Each row has a name. Each question is about the rows just above it. Places in a row count from 1.

104; 94; 50; 84; 79; 119; 80; 81; 87; 71; 99; 55; 121; 73; 91; 88; 79; 85; 119; 136; 90; 85; 120; 88; 78; 56; 94; 95; 93; 87; 86; 80; 85; 61; 128; 51; 105; 114; 95; 104; 71; 85; 94; 114; 95; 96; 85; 56; 96; 54; 109; 98; 105; 95; 91; 75; 73; 115; 94 : <21>
103; 101; 133; 86; 96; 40; 129; 63; 122; 112; 103; 125; 47; 123; 62; 104; 88; 130; 69; 105; 101; 100; 29; 119; 103; 140; 110; 76; 75; 95; 125; 126; 82; 112; 35; 127; 53; 43; 114; 91; 102; 97; 81; 30; 96; 45; 89; 106; 89; 136; 67; 92; 77; 86; 42; 103; 90; 48; 56 : <58>
106; 117; 59; 59; 148; 99; 78; 40; 87; 85; 109; 109; 110; 85; 38; 115; 97; 82; 80; 103; 98; 65; 125; 89; 98; 105; 74; 130; 102; 116; 75; 78; 64; 68; 105; 90; 95; 100; 89; 61; 87; 78; 108; 71; 98; 59; 96; 83; 76; 73; 99; 66; 82; 113; 20; 80; 71; 103; 112 : <138>
91; 104; 91; 99; 93; 136; 98; 114; 88; 122; 98; 122; 131; 114; 110; 125; 133; 89; 129; 122; 89; 100; 151; 97; 105; 80; 81; 140; 130; 140; 99; 98; 96; 118; 130; 111; 137; 148; 80; 109; 105; 103; 132; 135; 92; 124; 117; 127; 91; 105; 134; 99; 157; 120; 121; 115; 98; 125; 150 : <34>
The row with 104; 94; 50; 84; 79; 119; 80; 81; 87; 71; 99; 55; 121; 73; 91; 88; 79; 85; 119; 136; 90; 85; 120; 88; 78; 56; 94; 95; 93; 87; 86; 80; 85; 61; 128; 51; 105; 114; 95; 104; 71; 85; 94; 114; 95; 96; 85; 56; 96; 54; 109; 98; 105; 95; 91; 75; 73; 115; 94 is : <21>
Whose row is 106; 117; 59; 59; 148; 99; 78; 40; 87; 85; 109; 109; 110; 85; 38; 115; 97; 82; 80; 103; 98; 65; 125; 89; 98; 105; 74; 130; 102; 116; 75; 78; 64; 68; 105; 90; 95; 100; 89; 61; 87; 78; 108; 71; 98; 59; 96; 83; 76; 73; 99; 66; 82; 113; 20; 80; 71; 103; 112? : <138>
How many times does <138> hold 59? : 3
How many times does <21> hold 94? : 4
Changed <21>: 104; 94; 50; 84; 79; 119; 80; 81; 87; 71; 99; 55; 121; 73; 91; 88; 79; 85; 119; 136; 90; 85; 120; 88; 78; 56; 94; 95; 93; 87; 86; 80; 85; 61; 128; 51; 105; 114; 95; 104; 71; 85; 94; 114; 95; 96; 85; 56; 96; 54; 109; 98; 105; 95; 92; 75; 73; 115; 94. Place and old value: : 55, 91
Times 91 occurs in <34>: : 3

108; 98; 108; 108; 144; 160; 133 = <182>
104; 99; 80; 53; 86; 96; 135 = <118>
144; 82; 129; 147; 115; 69; 158 = <125>
145; 50; 96; 57; 163; 112; 87 = <69>
112; 113; 113; 87; 113; 74; 112 = <17>
97; 53; 135; 132; 140; 88; 129 = <56>
111; 93; 92; 88; 106; 83; 132 = <55>
150; 80; 103; 99; 71; 65; 52 = <2>
135; 62; 117; 159; 88; 103; 122 = <93>
104; 99; 80; 71; 144; 112; 133 = <212>
106; 108; 81; 53; 110; 87; 141 = <26>
100; 55; 100; 58; 108; 55; 143 = <211>
Which value is in both <26> and <118>? : 53
How many times does <182> hold 108? : 3
Count of 86 in <118>: : 1
How many times does <212> hold 99? : 1
Changed <26>: 106; 107; 81; 53; 110; 87; 141. Place and old value: : 2, 108
Times 112 occurs in <17>: : 2

54; 79; 112; 84 : <103>
112; 93; 90; 78 : <59>
107; 135; 107; 93 : <50>
89; 83; 165; 164 : <39>
107; 111; 107; 93 : <105>
164; 82; 164; 164 : <53>
One entry of <105> was changed: 108; 111; 107; 93. Where, and from what? : 1, 107
Count of 165 in <53>: : 0
Changed <103>: 54; 78; 112; 84. Place and old value: : 2, 79
Which value is in both <53> and <39>? : 164

77; 138; 95; 83 = <80>
95; 107; 93; 104 = <148>
104; 115; 113; 96 = <36>
168; 120; 168; 155 = <150>
120; 113; 119; 114 = <199>
92; 103; 104; 95 = <23>
93; 127; 113; 98 = <70>
151; 118; 118; 118 = <173>
94; 113; 117; 80 = <163>
114; 114; 113; 93 = <85>
78; 119; 105; 93 = <108>
Where does 103; 115; 113; 96 differ from <36>, and what was there? : 1, 104
Count of 168 in <150>: : 2
How many times does <85> hold 114? : 2
Count of 92 in <108>: : 0
Times 118 occurs in <173>: : 3

